Below is a small trained network, with its code and all its weights. Each question gives an input and a class and asks what happens when units are switched off, that is, made to give their printed mean instead of their output.

import numpy as np


def w(rows, s, z=0):
    codes = np.array(rows[::2]) - 128.0
    scale = np.full(codes.shape[1], s)
    scale[-1] = z or s
    return codes * scale


def norm(h):
    return h / np.sqrt((h * h).mean(-1, keepdims=True) + 1e-5)


def f(y):
    return np.maximum(y, 0)


def log_softmax(a):
    a = a - a.max(-1, keepdims=True)
    return a - np.log(np.exp(a).sum(-1, keepdims=True))


def net(x, mask):
    res = np.array(x, float).reshape(1, 6) / 4 @ E
    u = 0
    for l in range(2):
        y = f(norm(res) @ A[l][:, :-1].T + A[l][:, -1])
        res = res + np.where(mask[u : u + 8], y, B[l][:, -1]) @ B[l][:, :-1]
        u += 8
    return log_softmax(norm(res)[-1] @ U[:, :-1].T + U[:, -1])


A, B = {}, {}
E = w([
[147,123,106,170,167],'x0',
[184,179,101,126,93],'x1',
[133,127,121,137,137],'x2',
[158,56,96,142,82],'x3',
[41,162,1,143,97],'x4',
[166,109,90,54,162],'x5',
],0.0071)
A[0] = w([
[103,157,87,106,69,96],'0.n1',
[113,144,150,196,112,34],'0.n2',
[128,112,60,153,87,99],'0.n3',
[253,184,138,149,105,182],'0.n4',
[57,169,188,111,125,197],'0.n5',
[158,102,74,41,199,79],'0.n6',
[84,49,147,93,168,251],'0.n7',
[124,140,181,72,77,172],'0.n8',
],0.012,0.0027)
B[0] = w([
[171,91,148,118,185,219],'0.n1',
[150,161,192,81,41,174],'0.n2',
[110,96,144,129,141,219],'0.n3',
[118,116,118,179,172,255],'0.n4',
[138,144,136,111,157,235],'0.n5',
[50,157,254,163,61,213],'0.n6',
[187,167,72,221,145,246],'0.n7',
[123,65,135,171,188,204],'0.n8',
],0.01,0.0056)
A[1] = w([
[62,154,90,123,86,194],'1.n1',
[105,172,186,246,156,249],'1.n2',
[123,181,117,140,147,95],'1.n3',
[63,108,65,91,137,54],'1.n4',
[195,143,160,135,108,27],'1.n5',
[121,111,158,110,94,254],'1.n6',
[110,58,112,106,154,112],'1.n7',
[102,114,145,99,161,81],'1.n8',
],0.013,0.0019)
B[1] = w([
[178,122,255,181,119,146],'1.n1',
[108,119,41,68,73,254],'1.n2',
[177,87,145,71,247,146],'1.n3',
[217,109,240,171,153,143],'1.n4',
[84,133,196,137,132,146],'1.n5',
[98,212,141,86,79,138],'1.n6',
[136,18,78,157,104,144],'1.n7',
[91,78,22,53,75,137],'1.n8',
],0.0074,0.018)
U = w([
[59,203,237,91,4,119],'0',
[118,115,98,103,196,254],'1',
[100,87,92,94,158,177],'2',
[167,87,238,224,250,84],'3',
[104,69,39,65,150,59],'4',
[124,151,2,152,184,49],'5',
],0.0072,0.0044)

Each question gives the input, the list of numbers given to net, and the class t.
The units are the neurons (one row each of A and B). Each row of codes is followed by its name. A weight is (code - 128) times the scale printed after its matrix; where a second scale follows, it is the last column's (A, B and U).
mask holds one flag per neuron, layer by layer. A switched-off neuron (its flag False) gives its mean, the last column of its row in B, instead of its output. The means were averaged over made-up inputs and are rounded, as every weight is.
A unit's drop is (log p(t) with every unit on - log p(t) with that unit switched off) / (log p(t) with every unit on - log p(t) with every unit switched off).
The circuit of an input: a set's keep is (log p(t) with only the set's units on - log p(t) with every unit switched off) / (log p(t) with every unit on - log p(t) with every unit switched off). Starting from the 12 units with the biggest drops (on a tie, the unit counted first), units are removed one at a time, each time the one whose removal leaves the highest keep (on an exact tie, the one counted first), for as long as the keep stays at least 0.8.
units of the circuit, in order: the units of the circuit, biggest drop first
most important unit: the unit with the biggest drop
top k neurons: the k neurons with the biggest drops, biggest first
k most important neurons of layer l: the k neurons of layer l with the biggest drops, biggest first
drop of u: that unit's drop, to one decimal
input [5,4,4,-4,-5,6], class 0: units of the circuit, in order	(0.n6, 0.n1)
input [-3,-6,-6,-7,-6,-5], class 1: top 3 neurons	(0.n6, 1.n2, 0.n5)
input [7,4,-4,-7,-7,-2], class 1: most important unit	1.n2
input [-5,4,8,-8,-1,-5], class 1: top 3 neurons	(0.n6, 0.n5, 1.n3)
input [3,5,1,7,-1,-7], class 0: 2 most important neurons of layer 0	(0.n2, 0.n7)
input [-1,2,0,7,-1,-7], class 0: units of the circuit, in order	(0.n2, 1.n6)
input [7,6,-6,-5,-3,2], class 4: top 2 neurons	(1.n2, 0.n7)
input [6,6,-6,1,8,-7], class 3: top 2 neurons	(1.n1, 0.n6)
input [2,-6,2,-4,8,1], class 3: top 3 neurons	(1.n4, 1.n1, 1.n2)
input [6,8,4,-5,-5,-7], class 5: top 3 neurons	(0.n4, 0.n6, 1.n2)
input [5,8,3,-6,-6,-5], class 5: units of the circuit, in order	(0.n4, 1.n2, 0.n1)
input [-8,-4,7,5,8,4], class 3: units of the circuit, in order	(1.n2, 1.n4)
input [5,7,-7,-4,5,8], class 0: 4 most important neurons of layer 0	(0.n6, 0.n7, 0.n8, 0.n5)
input [3,-8,-7,-2,6,-8], class 0: 3 most important neurons of layer 0	(0.n2, 0.n4, 0.n8)
input [4,-6,-2,0,4,-8], class 0: 4 most important neurons of layer 0	(0.n2, 0.n4, 0.n8, 0.n1)
input [0,-8,5,7,1,-2], class 5: most important unit	0.n7
input [7,-8,-4,-3,-6,4], class 5: top 2 neurons	(0.n7, 1.n2)
input [-7,6,7,-7,-5,-5], class 1: 3 most important neurons of layer 0	(0.n6, 0.n4, 0.n8)
input [-8,7,-7,1,-3,-4], class 4: 2 most important neurons of layer 0	(0.n7, 0.n8)
input [-7,4,1,-3,2,8], class 0: units of the circuit, in order	(0.n6)
input [-3,4,2,-4,-2,-2], class 1: top 2 neurons	(0.n5, 0.n6)
input [-2,6,-4,3,-4,8], class 0: drop of 1.n6	0.1
input [6,-3,4,-7,-6,-1], class 1: drop of 1.n2	0.2
input [-3,4,4,-5,-5,8], class 0: drop of 0.n6	2.0
input [-7,2,6,-4,-2,-2], class 4: drop of 1.n8	0.1
